Look-ups in named tables: a row name and a column name give one cell, copied from the table.

pazezik =
,dobel,sozuf,rumisir,dovive
tem,0.1,-0.6,-0.5,0.0
pupire,-0.5,0.5,0.6,-0.1
reka,0.3,-0.6,-0.8,-0.5
nog,0.0,0.0,0.0,0.0
gulem,0.0,-0.5,-0.5,0.1
sogo,0.0,-0.5,-0.4,0.1
tafud,0.0,-0.6,-0.4,0.1
zesosu,0.0,0.0,0.0,0.0
mutupa,0.0,-0.5,-0.4,0.0
godu,-0.9,0.9,0.3,0.2
figu,0.1,0.5,0.4,-0.4
misunu,-0.3,0.4,0.1,0.1

tem, sozuf => -0.6
misunu, dobel => -0.3
sogo, dovive => 0.1
reka, sozuf => -0.6
godu, dovive => 0.2
tafud, rumisir => -0.4
nog, dovive => 0.0
tem, dovive => 0.0
figu, dovive => -0.4
figu, sozuf => 0.5
nog, dobel => 0.0
mutupa, dobel => 0.0
tafud, dobel => 0.0
mutupa, rumisir => -0.4

Table vusopa
,kepuf,zila,fevid,nureget,vub,kipun,fal
zivuv,0.44,0.63,0.35,0.68,0.72,0.46,0.47
feg,0.41,0.50,0.26,0.73,0.76,0.49,0.68
vinuv,0.74,0.54,0.69,0.47,0.32,0.57,0.65
gor,0.63,0.71,0.48,0.63,0.52,0.45,0.62
vap,0.29,0.51,0.12,0.81,0.90,0.44,0.51
kesobov,0.37,0.48,0.25,0.72,0.77,0.48,0.43
paveb,0.69,0.51,0.67,0.49,0.40,0.61,0.89
zunudit,0.46,0.50,0.20,0.76,0.66,0.42,0.44
duf,0.71,0.65,0.57,0.57,0.43,0.51,0.87
telupab,0.50,0.36,0.30,0.68,0.58,0.50,0.54
lirem,0.66,0.49,0.56,0.54,0.39,0.53,0.51

What is the nureget of telupab in vusopa?
0.68
What is the fevid of feg in vusopa?
0.26
What is the fal of kesobov in vusopa?
0.43
What is the kipun of telupab in vusopa?
0.50
What is the zila of zunudit in vusopa?
0.50
What is the zila of kesobov in vusopa?
0.48
What is the fevid of duf in vusopa?
0.57
What is the kipun of zunudit in vusopa?
0.42
What is the fal of vinuv in vusopa?
0.65
What is the kepuf of duf in vusopa?
0.71
What is the kipun of lirem in vusopa?
0.53
What is the vub of vinuv in vusopa?
0.32
What is the kepuf of gor in vusopa?
0.63
What is the kepuf of vinuv in vusopa?
0.74
What is the nureget of paveb in vusopa?
0.49
What is the fal of gor in vusopa?
0.62
What is the zila of feg in vusopa?
0.50
What is the nureget of kesobov in vusopa?
0.72

met =
|  | dopivaf | tipadof | kisilet | bami | gugi | gamidi | gemo |
|---|---|---|---|---|---|---|---|
| linurob | 131 | 89 | 181 | 140 | 146 | 130 | 150 |
| fas | 148 | 137 | 91 | 74 | 146 | 119 | 155 |
| san | 206 | 222 | 115 | 150 | 188 | 143 | 140 |
| nasova | 135 | 240 | 199 | 128 | 180 | 154 | 173 |
| mapoza | 198 | 129 | 191 | 172 | 152 | 158 | 181 |
| nevug | 156 | 111 | 6 | 209 | 171 | 150 | 153 |

fas, dopivaf: 148
nasova, bami: 128
linurob, gemo: 150
nevug, tipadof: 111
mapoza, kisilet: 191
nevug, gugi: 171
nasova, kisilet: 199
mapoza, gemo: 181
mapoza, dopivaf: 198
nasova, tipadof: 240
san, tipadof: 222
fas, gugi: 146
nevug, bami: 209
nasova, gamidi: 154
mapoza, gugi: 152
nasova, dopivaf: 135
linurob, dopivaf: 131
Which row has the largest kisilet? nasova

peveb:
columns: delumav, lek, vuberar, negur, zovorag, mopod, bot, lutunel, gov, mosilo
lufed: [83, 78, 177, 126, 194, 150, 164, 146, 107, 72]
fezu: [124, 128, 83, 189, 154, 151, 184, 180, 94, 82]
sunudu: [125, 42, 175, 127, 64, 116, 63, 96, 84, 87]
felan: [160, 130, 77, 184, 173, 128, 93, 106, 48, 119]
zozod: [116, 78, 181, 147, 187, 81, 68, 126, 63, 116]

sunudu, zovorag -> 64
felan, zovorag -> 173
felan, delumav -> 160
lufed, bot -> 164
lufed, mopod -> 150
lufed, vuberar -> 177
felan, lutunel -> 106
sunudu, gov -> 84
zozod, lutunel -> 126
sunudu, negur -> 127
sunudu, delumav -> 125
lufed, gov -> 107

zato =
|  | folelo | govibe | dafer | fom | sim | nusazu | zavom | pizepib | gubid |
|---|---|---|---|---|---|---|---|---|---|
| vuf | 222 | 53 | 50 | 149 | 147 | 152 | 75 | 130 | 132 |
| giz | 110 | 20 | 110 | 103 | 85 | 162 | 23 | 58 | 98 |
| nen | 160 | 78 | 51 | 124 | 101 | 112 | 98 | 124 | 108 |
| tavebo | 16 | 169 | 121 | 56 | 91 | 22 | 145 | 91 | 77 |

nusazu of nen: 112
govibe of vuf: 53
pizepib of tavebo: 91
nusazu of giz: 162
dafer of vuf: 50
sim of nen: 101
nusazu of vuf: 152
gubid of giz: 98
folelo of vuf: 222
zavom of giz: 23
sim of vuf: 147
pizepib of vuf: 130
fom of giz: 103
govibe of tavebo: 169
govibe of nen: 78
fom of nen: 124
folelo of nen: 160
fom of tavebo: 56
Which row has the largest folelo? vuf

dur
|  | ruzad | faf | piro | bifi | dirizi | pegi | domum | fuzubub |
|---|---|---|---|---|---|---|---|---|
| dep | 0.44 | 0.69 | 0.62 | 0.69 | 0.53 | 0.57 | 0.43 | 0.59 |
| vip | 0.65 | 0.40 | 0.56 | 0.75 | 0.41 | 0.50 | 0.40 | 0.36 |
| satiri | 0.50 | 0.84 | 0.52 | 0.18 | 0.62 | 0.50 | 0.46 | 0.68 |
| vazula | 0.62 | 0.50 | 0.60 | 0.62 | 0.45 | 0.47 | 0.12 | 0.25 |
| narase | 0.65 | 0.39 | 0.56 | 0.74 | 0.39 | 0.50 | 0.41 | 0.37 |
| zaf | 0.60 | 0.45 | 0.61 | 0.62 | 0.48 | 0.46 | 0.15 | 0.27 |
| bup | 0.63 | 0.36 | 0.64 | 0.75 | 0.45 | 0.44 | 0.22 | 0.37 |
| zerogaz | 0.45 | 0.83 | 0.54 | 0.21 | 0.63 | 0.55 | 0.46 | 0.69 |
| pak | 0.73 | 0.36 | 0.55 | 0.74 | 0.45 | 0.49 | 0.26 | 0.33 |
| sopim | 0.62 | 0.36 | 0.55 | 0.76 | 0.41 | 0.50 | 0.43 | 0.38 |
| tuv | 0.73 | 0.36 | 0.56 | 0.76 | 0.46 | 0.51 | 0.24 | 0.31 |

domum of vazula = 0.12
dirizi of narase = 0.39
dirizi of zerogaz = 0.63
bifi of zaf = 0.62
piro of zerogaz = 0.54
domum of zaf = 0.15
ruzad of dep = 0.44
bifi of vazula = 0.62
fuzubub of narase = 0.37

